Here is a tiny trained network, its code and every weight. The questions are about switching its units off for an input and a class, where a switched-off unit gives its printed mean instead of its output.

import numpy as np


def w(rows, s, z=0):
    codes = np.array(rows[::2]) - 128.0
    scale = np.full(codes.shape[1], s)
    scale[-1] = z or s
    return codes * scale


def f(y):
    return y / 2 * (1 + np.tanh(0.7978845608 * (y + 0.044715 * y**3)))


def log_softmax(a):
    a = a - a.max(-1, keepdims=True)
    return a - np.log(np.exp(a).sum(-1, keepdims=True))


def net(x, mask):
    res = np.array(x, float).reshape(1, 3) / 4 @ E
    y = f(res @ A[0][:, :-1].T + A[0][:, -1])
    res = res + np.where(mask, y, B[0][:, -1]) @ B[0][:, :-1]
    return log_softmax(res[-1] @ U[:, :-1].T + U[:, -1])


A, B = {}, {}
E = w([
[133,177,211,220,13,144,41,189],'x0',
[248,58,254,76,97,151,92,55],'x1',
[41,69,148,213,124,238,149,55],'x2',
],0.0079)
A[0] = w([
[131,171,196,149,82,125,89,191,106],'neuron 1',
[123,181,167,176,57,130,60,151,129],'neuron 2',
[126,65,101,70,197,138,189,72,108],'neuron 3',
[125,151,159,201,69,123,67,121,134],'neuron 4',
[124,86,68,66,152,137,146,102,69],'neuron 5',
[122,145,132,120,206,115,168,95,67],'neuron 6',
[137,137,182,177,78,110,76,133,183],'neuron 7',
[127,58,84,73,171,92,148,75,147],'neuron 8',
[207,65,174,100,109,151,127,84,93],'neuron 9',
[93,60,161,197,152,252,126,80,55],'neuron 10',
[128,172,158,188,92,141,111,170,96],'neuron 11',
[69,160,59,166,139,138,114,173,136],'neuron 12',
[156,85,203,60,93,122,94,93,103],'neuron 13',
[116,97,107,50,156,92,163,113,112],'neuron 14',
[173,132,111,23,153,33,124,209,125],'neuron 15',
[224,183,117,61,83,62,106,129,100],'neuron 16',
[92,175,45,119,137,105,94,186,118],'neuron 17',
[63,57,145,166,182,166,153,73,106],'neuron 18',
[102,115,113,177,110,141,124,63,251],'neuron 19',
[136,121,142,149,163,187,119,132,69],'neuron 20',
[127,130,137,119,122,134,154,148,204],'neuron 21',
[164,77,196,72,95,118,107,87,186],'neuron 22',
[87,203,95,193,150,128,168,137,75],'neuron 23',
[129,158,159,178,66,134,88,153,75],'neuron 24',
[72,71,146,174,104,189,175,67,109],'neuron 25',
[138,140,145,170,108,126,62,150,78],'neuron 26',
[191,67,180,102,110,138,96,90,100],'neuron 27',
[119,145,139,93,113,153,152,155,236],'neuron 28',
[34,157,87,169,120,65,171,179,113],'neuron 29',
[163,186,144,119,130,60,158,147,126],'neuron 30',
[181,149,131,83,133,56,113,189,67],'neuron 31',
],0.011)
B[0] = w([
[154,90,127,139,154,100,172,88,199],'neuron 1',
[162,97,101,133,169,94,170,93,227],'neuron 2',
[173,66,87,121,168,45,168,62,212],'neuron 3',
[181,106,115,122,152,109,153,100,218],'neuron 4',
[149,117,132,114,96,55,145,37,167],'neuron 5',
[131,93,143,125,104,89,157,43,152],'neuron 6',
[139,104,104,120,174,112,154,130,232],'neuron 7',
[165,97,89,109,171,93,143,101,211],'neuron 8',
[67,105,109,67,62,156,161,122,202],'neuron 9',
[97,147,218,188,115,118,67,93,211],'neuron 10',
[146,116,125,107,150,87,176,64,184],'neuron 11',
[93,106,106,116,103,179,154,140,234],'neuron 12',
[67,88,108,99,75,182,146,132,201],'neuron 13',
[156,114,125,146,131,123,191,90,183],'neuron 14',
[122,152,198,193,151,128,89,129,224],'neuron 15',
[110,147,189,184,122,143,82,121,201],'neuron 16',
[80,110,108,134,82,173,149,139,212],'neuron 17',
[146,163,176,178,120,126,106,120,207],'neuron 18',
[143,133,124,145,170,164,111,190,253],'neuron 19',
[97,158,209,107,6,37,121,4,128],'neuron 20',
[132,134,109,131,173,153,135,171,184],'neuron 21',
[99,103,81,117,105,180,166,199,237],'neuron 22',
[92,136,127,103,10,140,125,51,195],'neuron 23',
[157,112,125,117,126,58,158,25,183],'neuron 24',
[130,179,192,184,119,132,77,138,213],'neuron 25',
[147,109,132,119,100,76,148,36,159],'neuron 26',
[70,107,96,93,64,198,148,129,201],'neuron 27',
[139,123,102,129,188,145,139,208,215],'neuron 28',
[54,91,106,81,82,159,157,146,239],'neuron 29',
[139,147,165,163,119,152,94,143,170],'neuron 30',
[110,161,197,194,90,125,59,70,174],'neuron 31',
],0.012)
U = w([
[56,115,102,76,62,167,156,133,129],'0',
[189,111,109,116,149,82,169,85,122],'1',
[120,149,204,193,110,134,87,119,113],'2',
[165,132,79,119,213,165,140,250,254],'3',
[137,153,117,87,87,112,114,121,92],'4',
[127,161,135,86,125,124,85,136,95],'5',
],0.018,0.0063)

Each question gives the input, the list of numbers given to net, and the class t.
The units are the neurons (one row each of A and B). Each row of codes is followed by its name. A weight is (code - 128) times the scale printed after its matrix; where a second scale follows, it is the last column's (A, B and U).
mask holds one flag per neuron, in row order. A switched-off neuron (its flag False) gives its mean, the last column of its row in B, instead of its output. The means were averaged over made-up inputs and are rounded, as every weight is.
A unit's drop is (log p(t) with every unit on - log p(t) with that unit switched off) / (log p(t) with every unit on - log p(t) with every unit switched off).
The circuit of an input: a set's keep is (log p(t) with only the set's units on - log p(t) with every unit switched off) / (log p(t) with every unit on - log p(t) with every unit switched off). Starting from the 12 units with the biggest drops (on a tie, the unit counted first), units are removed one at a time, each time the one whose removal leaves the highest keep (on an exact tie, the one counted first), for as long as the keep stays at least 0.8.
circuit, biggest first: the units of the circuit, biggest drop first
top k neurons: the k neurons with the biggest drops, biggest first
drop of u: that unit's drop, to one decimal
input [-2,-4,-5], class 2: circuit, biggest first -> (neuron 15)
input [5,-1,-5], class 1: top 2 neurons -> (neuron 2; neuron 10)
input [-7,7,1], class 0: top 2 neurons -> (neuron 9; neuron 27)
input [6,-5,7], class 2: top 3 neurons -> (neuron 10; neuron 25; neuron 3)
input [-4,-6,-7], class 2: top 2 neurons -> (neuron 15; neuron 31)
input [-5,5,-1], class 0: top 3 neurons -> (neuron 9; neuron 22; neuron 27)
input [3,-6,7], class 2: top 2 neurons -> (neuron 10; neuron 25)
input [1,5,-5], class 0: top 4 neurons -> (neuron 22; neuron 13; neuron 27; neuron 9)
input [7,6,-4], class 1: top 2 neurons -> (neuron 2; neuron 1)
input [-4,-3,1], class 1: top 2 neurons -> (neuron 22; neuron 3)
input [5,-4,-5], class 1: top 3 neurons -> (neuron 2; neuron 10; neuron 25)
input [-7,7,2], class 0: top 3 neurons -> (neuron 9; neuron 27; neuron 22)
input [-2,4,-4], class 0: top 3 neurons -> (neuron 22; neuron 10; neuron 25)
input [5,5,-7], class 2: circuit, biggest first -> (neuron 16)
input [1,6,-5], class 0: drop of neuron 22 -> 0.1
input [-2,4,-5], class 2: drop of neuron 16 -> 0.5
input [6,-5,6], class 1: drop of neuron 24 -> 0.2
